Below are the code and all the weights of a small trained network. Each question names an input and a class and asks about switching units off, where a switched-off unit gives its printed mean instead of its output.

import numpy as np


def w(rows, s, z=0):
    codes = np.array(rows[::2]) - 128.0
    scale = np.full(codes.shape[1], s)
    scale[-1] = z or s
    return codes * scale


def f(y):
    return y / 2 * (1 + np.tanh(0.7978845608 * (y + 0.044715 * y**3)))


def log_softmax(a):
    a = a - a.max(-1, keepdims=True)
    return a - np.log(np.exp(a).sum(-1, keepdims=True))


def net(x, mask):
    res = np.array(x, float).reshape(1, 3) / 4 @ E
    y = f(res @ A[0][:, :-1].T + A[0][:, -1])
    res = res + np.where(mask, y, B[0][:, -1]) @ B[0][:, :-1]
    return log_softmax(res[-1] @ U[:, :-1].T + U[:, -1])


A, B = {}, {}
E = w([
[193,225,175,54,148,182,128,139,93,118,106,71],'x0',
[182,99,53,5,215,80,153,59,161,103,25,144],'x1',
[98,181,49,109,78,86,48,146,72,121,162,145],'x2',
],0.011)
A[0] = w([
[89,68,143,160,137,141,128,148,179,177,113,159,118],'n1',
[186,93,111,70,205,117,187,60,157,95,2,139,2],'n2',
[64,58,124,169,153,114,150,113,177,140,162,163,67],'n3',
[86,92,203,244,80,166,149,156,133,160,186,117,121],'n4',
[107,141,130,157,68,134,94,171,101,148,150,161,63],'n5',
[138,30,153,150,188,136,201,51,171,114,73,136,119],'n6',
[102,108,129,183,90,141,133,143,111,133,162,158,100],'n7',
[87,132,81,120,113,54,104,130,121,126,106,181,106],'n8',
[111,133,122,109,159,121,162,96,181,115,113,121,25],'n9',
[118,98,52,101,154,86,130,95,120,115,120,158,162],'n10',
[182,202,160,54,134,181,105,136,78,114,100,72,107],'n11',
[118,217,135,137,80,144,32,136,63,96,162,87,178],'n12',
[190,98,175,37,220,119,171,67,184,129,61,113,181],'n13',
[155,101,38,76,164,61,139,44,145,123,83,166,191],'n14',
[45,130,46,181,39,68,19,174,74,129,172,172,117],'n15',
],0.0089,0.0065)
B[0] = w([
[174,104,98,139,134,113,150,115,176,99,117,129,170],'n1',
[65,134,157,58,219,117,35,182,102,254,67,124,225],'n2',
[177,116,158,156,144,131,157,85,148,88,154,114,178],'n3',
[132,49,1,190,74,81,156,132,245,90,125,139,238],'n4',
[70,106,134,132,160,100,124,155,126,144,114,138,161],'n5',
[85,126,67,198,94,123,140,229,164,185,67,86,212],'n6',
[88,59,149,105,121,99,87,120,190,89,106,132,168],'n7',
[123,78,147,172,112,135,152,139,159,114,158,82,164],'n8',
[99,146,122,100,117,138,111,145,127,164,141,127,141],'n9',
[94,77,133,137,139,98,77,161,182,137,121,118,186],'n10',
[189,148,157,104,130,176,185,67,71,34,192,93,207],'n11',
[120,171,132,128,135,144,168,200,119,198,83,113,201],'n12',
[117,139,154,81,156,158,102,208,73,233,96,154,251],'n13',
[53,43,70,130,90,44,100,117,185,108,89,198,234],'n14',
[147,78,160,35,175,92,25,74,79,134,116,160,219],'n15',
],0.0091,0.017)
U = w([
[89,119,128,109,140,107,97,153,134,166,111,138,177],'0',
[125,143,116,209,100,137,220,193,170,134,123,98,152],'1',
[127,97,109,138,118,98,124,63,157,68,137,144,130],'2',
[127,169,123,156,149,154,137,2,136,117,170,111,1],'3',
[189,238,193,88,149,178,149,124,74,135,142,93,114],'4',
],0.014,0.0044)

Each question gives the input, the list of numbers given to net, and the class t.
The units are the neurons (one row each of A and B). Each row of codes is followed by its name. A weight is (code - 128) times the scale printed after its matrix; where a second scale follows, it is the last column's (A, B and U).
mask holds one flag per neuron, in row order. A switched-off neuron (its flag False) gives its mean, the last column of its row in B, instead of its output. The means were averaged over made-up inputs and are rounded, as every weight is.
A unit's drop is (log p(t) with every unit on - log p(t) with that unit switched off) / (log p(t) with every unit on - log p(t) with every unit switched off).
The circuit of an input: a set's keep is (log p(t) with only the set's units on - log p(t) with every unit switched off) / (log p(t) with every unit on - log p(t) with every unit switched off). Starting from the 12 units with the biggest drops (on a tie, the unit counted first), units are removed one at a time, each time the one whose removal leaves the highest keep (on an exact tie, the one counted first), for as long as the keep stays at least 0.8.
units of the circuit, in order: the units of the circuit, biggest drop first
most important unit: the unit with the biggest drop
top k neurons: the k neurons with the biggest drops, biggest first
drop when u is switched off: that unit's drop, to one decimal
input [6,4,4], class 4: units of the circuit, in order => n11; n4
input [-6,2,-2], class 1: units of the circuit, in order => n15; n6
input [-7,-7,-7], class 2: top 3 neurons => n7; n12; n13
input [1,-1,-5], class 1: units of the circuit, in order => n15
input [7,-7,8], class 4: top 2 neurons => n11; n14
input [5,-7,2], class 1: top 3 neurons => n12; n4; n2
input [-6,3,4], class 2: top 2 neurons => n13; n2
input [2,-3,0], class 1: top 2 neurons => n2; n15
input [-2,-8,-6], class 1: top 2 neurons => n15; n14
input [-5,-7,5], class 2: top 2 neurons => n4; n15
input [-1,-7,-7], class 1: drop when n15 is switched off => 0.3
input [6,-5,3], class 4: drop when n14 is switched off => 0.1
input [-1,-5,1], class 2: drop when n4 is switched off => 0.4
input [4,2,4], class 4: drop when n4 is switched off => 0.2
input [6,-4,-8], class 1: most important unit => n4
